Below are the code and all the weights of a small trained network. Each question names an input and a target symbol and asks about switching units off, where a switched-off unit gives its printed mean instead of its output.

import numpy as np


def w(rows, s, z=0):
    codes = np.array(rows[::2]) - 128.0
    scale = np.full(codes.shape[1], s)
    scale[-1] = z or s
    return codes * scale


def f(y):
    return y / 2 * (1 + np.tanh(0.7978845608 * (y + 0.044715 * y**3)))


def softmax(a):
    e = np.exp(a - a.max(-1, keepdims=True))
    return e / e.sum(-1, keepdims=True)


def log_softmax(a):
    a = a - a.max(-1, keepdims=True)
    return a - np.log(np.exp(a).sum(-1, keepdims=True))


def net(x, mask):
    ids = ['ΔΛαβγεμξφ'.index(c) for c in x.split()]
    T = len(ids)
    res = E[ids] + P[:T]
    r = res
    for j in range(3):
        rows = slice(3 * j, 3 * j + 3)
        q, k, v = (r @ M[0][rows].T for M in (Q, K, V))
        z = softmax(np.where(np.tri(T) > 0, q @ k.T / 3**0.5, -1e9)) @ v
        o = O[0][rows]
        res = res + np.where(mask[j], z, o[:, -1]) @ o[:, :-1]
    y = f(res @ A[0][:, :-1].T + A[0][:, -1])
    res = res + np.where(mask[3:7], y, B[0][:, -1]) @ B[0][:, :-1]
    return log_softmax(res[-1] @ U[:, :-1].T + U[:, -1])


Q, K, V, O, A, B = {}, {}, {}, {}, {}, {}
E = w([
[252,196,137,132],'Δ',
[113,138,82,71],'Λ',
[97,98,82,100],'α',
[97,164,176,99],'β',
[90,108,157,103],'γ',
[83,105,123,135],'ε',
[130,188,88,104],'μ',
[83,133,108,154],'ξ',
[110,221,151,164],'φ',
],0.025)
P = w([
[119,144,16,68],'0',
[120,139,59,78],'1',
[122,134,87,87],'2',
[124,130,111,94],'3',
[125,125,129,100],'4',
[126,121,149,106],'5',
[128,117,168,110],'6',
[130,112,185,116],'7',
[133,107,204,120],'8',
[133,101,222,126],'9',
[133,99,231,129],'10',
[136,91,251,130],'11',
],0.012)
Q[0] = w([
[36,100,121,118],'h1',
[126,128,157,73],'h1',
[137,99,122,114],'h1',
[95,167,136,90],'h2',
[73,105,179,107],'h2',
[202,175,133,171],'h2',
[210,233,109,185],'h3',
[221,66,67,93],'h3',
[113,35,94,252],'h3',
],0.04)
K[0] = w([
[49,136,158,186],'h1',
[141,96,161,175],'h1',
[100,130,138,111],'h1',
[146,107,168,129],'h2',
[180,104,141,163],'h2',
[66,198,142,131],'h2',
[234,207,127,171],'h3',
[181,43,114,123],'h3',
[70,81,100,255],'h3',
],0.046)
V[0] = w([
[141,75,91,187],'h1',
[64,143,117,99],'h1',
[164,49,134,60],'h1',
[169,82,115,103],'h2',
[193,129,125,93],'h2',
[150,168,118,142],'h2',
[141,95,147,104],'h3',
[95,133,248,163],'h3',
[127,41,167,145],'h3',
],0.011)
O[0] = w([
[147,240,149,207,2],'h1',
[255,95,157,21,209],'h1',
[157,56,79,227,152],'h1',
[137,111,99,235,130],'h2',
[137,167,111,229,212],'h2',
[103,188,143,172,165],'h2',
[132,172,131,142,137],'h3',
[139,100,58,121,48],'h3',
[139,226,141,81,26],'h3',
],0.0098,0.0055)
A[0] = w([
[157,175,3,88,147],'n1',
[150,165,139,145,1],'n2',
[146,137,59,104,14],'n3',
[151,122,124,156,86],'n4',
],0.035,0.0094)
B[0] = w([
[49,114,47,175,233],'n1',
[6,14,183,181,175],'n2',
[133,223,161,140,167],'n3',
[194,123,83,145,252],'n4',
],0.022,0.0035)
U = w([
[139,80,105,124,8],'Δ',
[155,134,133,119,59],'Λ',
[143,124,134,117,52],'α',
[210,84,226,87,198],'β',
[199,175,128,147,145],'γ',
[141,126,149,144,84],'ε',
[84,163,42,122,193],'μ',
[106,143,171,139,71],'ξ',
[110,254,194,134,142],'φ',
],0.0061,0.011)

Each question gives the input, a string of symbols that net reads in full, and the target symbol t.
The units are the heads (3 rows each of Q, K, V and O) and the neurons (one row each of A and B). Each row of codes is followed by its name. A weight is (code - 128) times the scale printed after its matrix; where a second scale follows, it is the last column's (O, A, B and U).
mask holds one flag per unit, heads first, then neurons. A switched-off unit (its flag False) gives its mean, the last column of its rows in O or B, instead of its output. The means were averaged over made-up inputs and are rounded, as every weight is.
A unit's drop is (log p(t) with every unit on - log p(t) with that unit switched off) / (log p(t) with every unit on - log p(t) with every unit switched off).
The circuit of an input: a set's keep is (log p(t) with only the set's units on - log p(t) with every unit switched off) / (log p(t) with every unit on - log p(t) with every unit switched off). Starting from all 7 units, units are removed one at a time, each time the one whose removal leaves the highest keep (on an exact tie, the one counted first), for as long as the keep stays at least 0.8.
circuit, biggest first: the units of the circuit, biggest drop first
most important unit: the unit with the biggest drop
k most important neurons: the k neurons with the biggest drops, biggest first
which heads matter: for each layer, one digit per head in row order, 1 if its drop is at least 0.15 and else 0, layers parted by /
input ξ α μ β γ β φ, target μ: most important neuron => (n1)
input ε γ Λ Λ, target β: which heads matter => 001
input γ Δ α, target γ: 3 most important neurons => (n4; n2; n1)
input ε μ ε ε Λ ε, target β: circuit, biggest first => (h2; n1)
input γ Δ φ β, target φ: circuit, biggest first => (h2; h1)
input β β μ Λ β Λ ε γ, target μ: which heads matter => 011
input μ γ β γ φ γ β α Δ φ β, target φ: circuit, biggest first => (h1; h2)
input ε α α Λ γ ξ Δ Λ, target ξ: circuit, biggest first => (h2; h3; h1; n2)
input α Λ Λ Λ ε Λ Λ φ α φ, target β: which heads matter => 110
input μ μ Λ γ Λ μ Λ ξ β, target μ: circuit, biggest first => (h3; n1; h2)
input γ γ Δ μ φ ε, target φ: which heads matter => 110
input Δ γ Λ Λ γ ε γ ξ α, target ξ: circuit, biggest first => (h2; h1; n2; h3)
input γ β γ β γ Δ α γ α ξ γ ε, target ξ: circuit, biggest first => (n2; h2; h1)
input β μ Δ μ φ Λ, target φ: which heads matter => 111
input Δ ξ μ γ β μ γ ξ μ γ, target ξ: which heads matter => 111
input Δ γ γ Δ φ Λ β γ μ γ Δ Λ, target γ: which heads matter => 110
input γ ε φ ξ γ α β γ α, target β: most important unit => n1
input ξ α ε γ β α, target β: circuit, biggest first => (h3; n1; h1)
input μ μ ε μ ε, target β: circuit, biggest first => (n1; h2)
input ξ γ γ ε ξ, target β: which heads matter => 010
